Below are the code and all the weights of a small trained network. Each question names an input and a target symbol and asks about switching units off, where a switched-off unit gives its printed mean instead of its output.

import numpy as np


def w(rows, s, z=0):
    codes = np.array(rows[::2]) - 128.0
    scale = np.full(codes.shape[1], s)
    scale[-1] = z or s
    return codes * scale


def norm(h):
    return h / np.sqrt((h * h).mean(-1, keepdims=True) + 1e-5)


def f(y):
    return y / 2 * (1 + np.tanh(0.7978845608 * (y + 0.044715 * y**3)))


def softmax(a):
    e = np.exp(a - a.max(-1, keepdims=True))
    return e / e.sum(-1, keepdims=True)


def log_softmax(a):
    a = a - a.max(-1, keepdims=True)
    return a - np.log(np.exp(a).sum(-1, keepdims=True))


def net(x, mask):
    ids = ['Ψαεζλμπτ'.index(c) for c in x.split()]
    T = len(ids)
    res = E[ids] + P[:T]
    q, k, v = (norm(res) @ M[0].T for M in (Q, K, V))
    z = softmax(np.where(np.tri(T) > 0, q @ k.T / 2**0.5, -1e9)) @ v
    res = res + np.where(mask[0], z, O[0][:, -1]) @ O[0][:, :-1]
    y = f(norm(res) @ A[0][:, :-1].T + A[0][:, -1])
    res = res + np.where(mask[1:13], y, B[0][:, -1]) @ B[0][:, :-1]
    return log_softmax(norm(res)[-1] @ U[:, :-1].T + U[:, -1])


Q, K, V, O, A, B = {}, {}, {}, {}, {}, {}
E = w([
[125,129,147,173,182,159,80],'Ψ',
[85,184,129,147,91,161,46],'α',
[89,135,118,130,153,169,24],'ε',
[95,89,151,184,220,76,128],'ζ',
[127,217,2,33,18,91,146],'λ',
[97,118,82,138,152,141,88],'μ',
[118,148,103,148,159,139,109],'π',
[36,147,133,161,111,77,163],'τ',
],0.019)
P = w([
[219,130,206,75,150,128,197],'0',
[2,234,93,172,130,230,31],'1',
[30,160,79,194,218,137,120],'2',
[3,215,65,169,130,187,70],'3',
[11,196,122,208,144,146,190],'4',
[34,180,57,197,205,161,163],'5',
[85,147,74,181,224,173,89],'6',
[49,207,92,206,193,187,98],'7',
[13,178,83,169,169,184,70],'8',
],0.0075)
Q[0] = w([
[26,92,132,215,199,140,121],'h0',
[3,179,94,255,184,199,48],'h0',
],0.0071)
K[0] = w([
[193,108,248,44,146,127,137],'h0',
[136,114,185,24,140,149,163],'h0',
],0.011)
V[0] = w([
[165,104,85,112,134,219,8],'h0',
[149,66,28,89,214,151,111],'h0',
],0.011)
O[0] = w([
[131,60,64,163,110,148,128,226],'h0',
[125,159,71,168,161,5,87,2],'h0',
],0.02,0.0085)
A[0] = w([
[69,22,89,201,93,155,99,2],'n0',
[138,129,94,80,76,143,91,190],'n1',
[74,107,247,175,193,203,129,117],'n2',
[114,195,181,65,157,119,126,67],'n3',
[134,166,114,137,120,164,129,87],'n4',
[149,12,120,170,96,79,159,25],'n5',
[88,193,231,104,217,109,122,81],'n6',
[170,40,161,137,114,206,138,53],'n7',
[159,206,163,142,131,87,66,26],'n8',
[30,177,42,44,122,164,119,170],'n9',
[90,146,132,189,242,135,104,237],'n10',
[117,90,112,123,81,227,144,70],'n11',
],0.013,0.0028)
B[0] = w([
[145,91,233,115,50,141,59,254],'n0',
[127,80,107,146,130,105,229,160],'n1',
[135,217,38,99,90,108,138,229],'n2',
[84,23,85,96,142,132,77,161],'n3',
[141,69,116,91,94,111,138,144],'n4',
[192,131,89,75,102,149,127,151],'n5',
[165,15,112,81,99,142,115,177],'n6',
[76,107,149,245,209,138,217,226],'n7',
[130,85,152,176,192,104,152,145],'n8',
[220,141,142,129,156,95,241,194],'n9',
[167,195,180,164,117,137,194,170],'n10',
[109,101,122,142,203,109,149,253],'n11',
],0.012,0.015)
U = w([
[179,161,245,144,72,138,138,11],'Ψ',
[74,127,142,158,145,196,167,131],'α',
[142,85,95,115,73,167,65,87],'ε',
[126,84,197,98,172,83,124,73],'ζ',
[183,171,94,97,96,144,190,62],'λ',
[53,188,68,114,153,119,73,255],'μ',
[110,244,196,148,171,124,121,171],'π',
[83,155,168,36,101,169,105,176],'τ',
],0.012,0.006)

Each question gives the input, a string of symbols that net reads in full, and the target symbol t.
The units are the heads (2 rows each of Q, K, V and O) and the neurons (one row each of A and B). Each row of codes is followed by its name. A weight is (code - 128) times the scale printed after its matrix; where a second scale follows, it is the last column's (O, A, B and U).
mask holds one flag per unit, heads first, then neurons. A switched-off unit (its flag False) gives its mean, the last column of its rows in O or B, instead of its output. The means were averaged over made-up inputs and are rounded, as every weight is.
A unit's drop is (log p(t) with every unit on - log p(t) with that unit switched off) / (log p(t) with every unit on - log p(t) with every unit switched off).
The circuit of an input: a set's keep is (log p(t) with only the set's units on - log p(t) with every unit switched off) / (log p(t) with every unit on - log p(t) with every unit switched off). Starting from the 12 units with the biggest drops (on a tie, the unit counted first), units are removed one at a time, each time the one whose removal leaves the highest keep (on an exact tie, the one counted first), for as long as the keep stays at least 0.8.
units of the circuit, in order: the units of the circuit, biggest drop first
most important unit: the unit with the biggest drop
top k neurons: the k neurons with the biggest drops, biggest first
drop when u is switched off: that unit's drop, to one decimal
input ε α α α, target ε: units of the circuit, in order : [h0; n0]
input ζ α μ ε λ α τ π, target ζ: top 2 neurons : [n6; n3]
input ζ τ ε α ζ ζ μ α, target ζ: top 3 neurons : [n6; n8; n3]
input π α α λ α ζ, target π: units of the circuit, in order : [n10; h0]
input ζ τ α ε α τ ε, target ζ: top 2 neurons : [n6; n8]
input λ τ μ α α, target λ: units of the circuit, in order : [h0; n0; n7; n6]
input π α α ε Ψ Ψ α ε α, target π: units of the circuit, in order : [h0; n10]
input ζ μ Ψ ζ τ Ψ, target ζ: units of the circuit, in order : [h0; n6]
input π ε ε τ ε ε α ζ ε, target π: units of the circuit, in order : [h0; n10]
input λ α α τ, target λ: most important unit : h0
input Ψ ε α, target Ψ: drop when n4 is switched off : 0.0
input ζ α Ψ τ ε α τ ζ α, target ζ: drop when n8 is switched off : 0.2
input μ α Ψ τ α α π, target μ: drop when h0 is switched off : 0.8
input Ψ α α τ α α, target Ψ: drop when n0 is switched off : 0.1
input ζ μ α α α α π π ε, target ζ: top neuron : [n6]
input Ψ α ε Ψ τ α α ε, target Ψ: top 2 neurons : [n10; n7]
